Below are the code and all the weights of a small trained network. Each question names an input and a target symbol and asks about switching units off, where a switched-off unit gives its printed mean instead of its output.

import numpy as np


def w(rows, s, z=0):
    codes = np.array(rows[::2]) - 128.0
    scale = np.full(codes.shape[1], s)
    scale[-1] = z or s
    return codes * scale


def f(y):
    return y / 2 * (1 + np.tanh(0.7978845608 * (y + 0.044715 * y**3)))


def softmax(a):
    e = np.exp(a - a.max(-1, keepdims=True))
    return e / e.sum(-1, keepdims=True)


def log_softmax(a):
    a = a - a.max(-1, keepdims=True)
    return a - np.log(np.exp(a).sum(-1, keepdims=True))


def net(x, mask):
    ids = ['αεζμξφψω'.index(c) for c in x.split()]
    T = len(ids)
    res = E[ids] + P[:T]
    r = res
    for j in range(2):
        rows = slice(3 * j, 3 * j + 3)
        q, k, v = (r @ M[0][rows].T for M in (Q, K, V))
        z = softmax(np.where(np.tri(T) > 0, q @ k.T / 3**0.5, -1e9)) @ v
        o = O[0][rows]
        res = res + np.where(mask[j], z, o[:, -1]) @ o[:, :-1]
    y = f(res @ A[0][:, :-1].T + A[0][:, -1])
    res = res + np.where(mask[2:10], y, B[0][:, -1]) @ B[0][:, :-1]
    return log_softmax(res[-1] @ U[:, :-1].T + U[:, -1])


Q, K, V, O, A, B = {}, {}, {}, {}, {}, {}
E = w([
[228,104,113,124,99,153],'α',
[160,147,146,69,165,189],'ε',
[174,114,101,141,204,117],'ζ',
[138,78,137,87,172,154],'μ',
[129,192,162,141,139,4],'ξ',
[161,85,168,114,74,98],'φ',
[112,61,40,103,115,135],'ψ',
[88,180,143,62,147,29],'ω',
],0.017)
P = w([
[158,22,167,1,222,17],'0',
[109,145,86,90,90,147],'1',
[135,19,249,102,106,57],'2',
[164,148,90,107,120,166],'3',
[121,33,245,166,75,130],'4',
[176,151,96,129,142,162],'5',
[77,14,196,191,60,199],'6',
[190,168,118,152,153,122],'7',
[69,7,174,221,39,240],'8',
[172,140,104,153,155,173],'9',
],0.0078)
Q[0] = w([
[175,163,36,105,115,74],'h0',
[177,146,133,129,86,140],'h0',
[81,2,140,155,164,152],'h0',
[190,30,150,232,105,154],'h1',
[67,87,60,187,58,140],'h1',
[126,201,120,55,113,167],'h1',
],0.008)
K[0] = w([
[161,114,132,89,71,180],'h0',
[114,105,39,163,56,128],'h0',
[68,186,164,82,178,75],'h0',
[166,59,106,221,78,130],'h1',
[100,63,75,142,124,33],'h1',
[123,242,128,1,162,182],'h1',
],0.0071)
V[0] = w([
[158,206,178,151,143,131],'h0',
[119,99,168,174,99,102],'h0',
[172,127,115,190,23,214],'h0',
[198,46,104,165,141,37],'h1',
[2,206,99,127,134,176],'h1',
[163,215,159,75,168,49],'h1',
],0.0069)
O[0] = w([
[212,235,228,142,126,142,133],'h0',
[216,64,162,169,63,107,135],'h0',
[245,90,105,133,32,221,1],'h0',
[92,104,114,170,180,63,202],'h1',
[206,131,52,107,2,168,42],'h1',
[90,108,74,186,38,123,246],'h1',
],0.0047,0.0077)
A[0] = w([
[155,116,97,163,254,105,179],'n0',
[199,76,58,109,35,100,166],'n1',
[120,216,26,76,133,130,124],'n2',
[55,244,154,149,17,121,226],'n3',
[53,181,37,203,115,135,142],'n4',
[44,116,121,206,89,132,247],'n5',
[199,230,87,82,126,166,162],'n6',
[129,5,222,175,147,202,253],'n7',
],0.0076,0.0033)
B[0] = w([
[60,135,162,153,1,199,254],'n0',
[239,97,53,117,126,109,133],'n1',
[146,232,81,97,76,104,151],'n2',
[175,155,173,148,174,139,250],'n3',
[149,188,94,214,77,78,172],'n4',
[197,134,92,187,235,136,235],'n5',
[132,146,136,117,140,200,142],'n6',
[106,151,146,121,169,76,199],'n7',
],0.0093,0.0061)
U = w([
[80,129,129,206,20,226,3],'α',
[237,38,97,121,103,167,236],'ε',
[12,44,160,87,145,117,203],'ζ',
[110,73,7,174,102,158,81],'μ',
[185,172,137,240,190,222,156],'ξ',
[158,188,149,125,113,254,86],'φ',
[159,14,148,112,229,120,164],'ψ',
[153,175,91,89,83,125,47],'ω',
],0.0057,0.0025)

Each question gives the input, a string of symbols that net reads in full, and the target symbol t.
The units are the heads (3 rows each of Q, K, V and O) and the neurons (one row each of A and B). Each row of codes is followed by its name. A weight is (code - 128) times the scale printed after its matrix; where a second scale follows, it is the last column's (O, A, B and U).
mask holds one flag per unit, heads first, then neurons. A switched-off unit (its flag False) gives its mean, the last column of its rows in O or B, instead of its output. The means were averaged over made-up inputs and are rounded, as every weight is.
A unit's drop is (log p(t) with every unit on - log p(t) with that unit switched off) / (log p(t) with every unit on - log p(t) with every unit switched off).
The circuit of an input: a set's keep is (log p(t) with only the set's units on - log p(t) with every unit switched off) / (log p(t) with every unit on - log p(t) with every unit switched off). Starting from all 10 units, units are removed one at a time, each time the one whose removal leaves the highest keep (on an exact tie, the one counted first), for as long as the keep stays at least 0.8.
circuit, biggest first: the units of the circuit, biggest drop first
most important unit: the unit with the biggest drop
top k neurons: the k neurons with the biggest drops, biggest first
which heads matter: for each layer, one digit per head in row order, 1 if its drop is at least 0.15 and else 0, layers parted by /
drop when u is switched off: that unit's drop, to one decimal
input φ ε ω α μ ξ ω, target ψ: top 2 neurons	(n0, n5)
input ω φ ω ε ω ω ξ ξ ξ, target ξ: circuit, biggest first	(n5, n3)
input ψ ω ω μ ε ξ ξ ξ ω, target ξ: circuit, biggest first	(n5, n3)
input ω ξ ω ω μ, target ζ: most important unit	h0
input ξ ξ ω ω ψ ζ ξ α ω, target ξ: top 3 neurons	(n5, n3, n4)
input ξ ξ ω ε α ξ ε ε, target φ: top 2 neurons	(n6, n5)
input ξ ψ ξ φ, target ψ: circuit, biggest first	(n0, n4)
input ε ω ξ ψ ω α ω φ ψ, target ψ: which heads matter	01
input ξ ξ ε, target ζ: top 2 neurons	(n5, n3)
input ξ ω ξ ξ ω ω ξ, target ξ: top 2 neurons	(n5, n3)
input ω ε ξ ξ ξ ξ α ξ, target ε: drop when h0 is switched off	1.0
input ψ ξ ζ, target ζ: drop when h1 is switched off	0.1
input α ξ ξ ζ μ ξ α, target ψ: drop when n5 is switched off	-0.2
input φ ξ ξ ψ ω ξ ψ, target ψ: top neuron	(n5)
